Below is a small trained network, with its code and all its weights. Each question gives an input and a class and asks what happens when units are switched off, that is, made to give their printed mean instead of their output.

import numpy as np


def w(rows, s, z=0):
    codes = np.array(rows[::2]) - 128.0
    scale = np.full(codes.shape[1], s)
    scale[-1] = z or s
    return codes * scale


def f(y):
    return np.maximum(y, 0)


def log_softmax(a):
    a = a - a.max(-1, keepdims=True)
    return a - np.log(np.exp(a).sum(-1, keepdims=True))


def net(x, mask):
    res = np.array(x, float).reshape(1, 2) / 4 @ E
    y = f(res @ A[0][:, :-1].T + A[0][:, -1])
    res = res + np.where(mask, y, B[0][:, -1]) @ B[0][:, :-1]
    return log_softmax(res[-1] @ U[:, :-1].T + U[:, -1])


A, B = {}, {}
E = w([
[136,83,253],'x0',
[49,226,154],'x1',
],0.011)
A[0] = w([
[126,117,212,147],'neuron 1',
[117,124,171,117],'neuron 2',
[122,105,230,139],'neuron 3',
[153,116,6,188],'neuron 4',
[138,106,63,176],'neuron 5',
[112,209,82,182],'neuron 6',
[65,241,115,174],'neuron 7',
[144,114,219,180],'neuron 8',
[118,101,175,186],'neuron 9',
[152,97,37,204],'neuron 10',
[142,126,198,171],'neuron 11',
[145,52,163,237],'neuron 12',
[186,81,146,136],'neuron 13',
[168,13,175,254],'neuron 14',
],0.016,0.0061)
B[0] = w([
[151,126,29,190],'neuron 1',
[215,89,51,156],'neuron 2',
[146,109,39,204],'neuron 3',
[247,72,145,248],'neuron 4',
[238,108,153,194],'neuron 5',
[85,69,214,215],'neuron 6',
[72,137,236,235],'neuron 7',
[130,137,51,204],'neuron 8',
[142,180,37,178],'neuron 9',
[229,103,133,224],'neuron 10',
[149,146,35,184],'neuron 11',
[131,254,114,213],'neuron 12',
[181,221,165,187],'neuron 13',
[157,230,136,251],'neuron 14',
],0.0097,0.016)
U = w([
[119,149,142,44],'0',
[154,44,64,227],'1',
[84,52,114,14],'2',
[183,168,174,74],'3',
[13,214,207,253],'4',
[114,203,71,171],'5',
[101,67,212,112],'6',
[85,62,116,2],'7',
],0.011,0.0037)

Each question gives the input, the list of numbers given to net, and the class t.
The units are the neurons (one row each of A and B). Each row of codes is followed by its name. A weight is (code - 128) times the scale printed after its matrix; where a second scale follows, it is the last column's (A, B and U).
mask holds one flag per neuron, in row order. A switched-off neuron (its flag False) gives its mean, the last column of its row in B, instead of its output. The means were averaged over made-up inputs and are rounded, as every weight is.
A unit's drop is (log p(t) with every unit on - log p(t) with that unit switched off) / (log p(t) with every unit on - log p(t) with every unit switched off).
The circuit of an input: a set's keep is (log p(t) with only the set's units on - log p(t) with every unit switched off) / (log p(t) with every unit on - log p(t) with every unit switched off). Starting from the 12 units with the biggest drops (on a tie, the unit counted first), units are removed one at a time, each time the one whose removal leaves the highest keep (on an exact tie, the one counted first), for as long as the keep stays at least 0.8.
units of the circuit, in order: the units of the circuit, biggest drop first
unit that matters most: the unit with the biggest drop
k most important neurons: the k neurons with the biggest drops, biggest first
drop when u is switched off: that unit's drop, to one decimal
input [4,6], class 1: units of the circuit, in order	[neuron 14; neuron 12]
input [-8,2], class 6: unit that matters most	neuron 6
input [0,1], class 4: units of the circuit, in order	[neuron 4; neuron 10; neuron 3]
input [-7,-7], class 3: units of the circuit, in order	[neuron 3; neuron 5]
input [-5,-1], class 1: 4 most important neurons	[neuron 14; neuron 12; neuron 13; neuron 7]
input [-2,-1], class 1: 4 most important neurons	[neuron 14; neuron 7; neuron 13; neuron 12]
input [-5,-2], class 1: 2 most important neurons	[neuron 14; neuron 12]
input [-2,2], class 6: drop when neuron 12 is switched off	0.2
input [-7,-8], class 3: drop when neuron 13 is switched off	0.1
input [-7,1], class 6: drop when neuron 6 is switched off	0.2
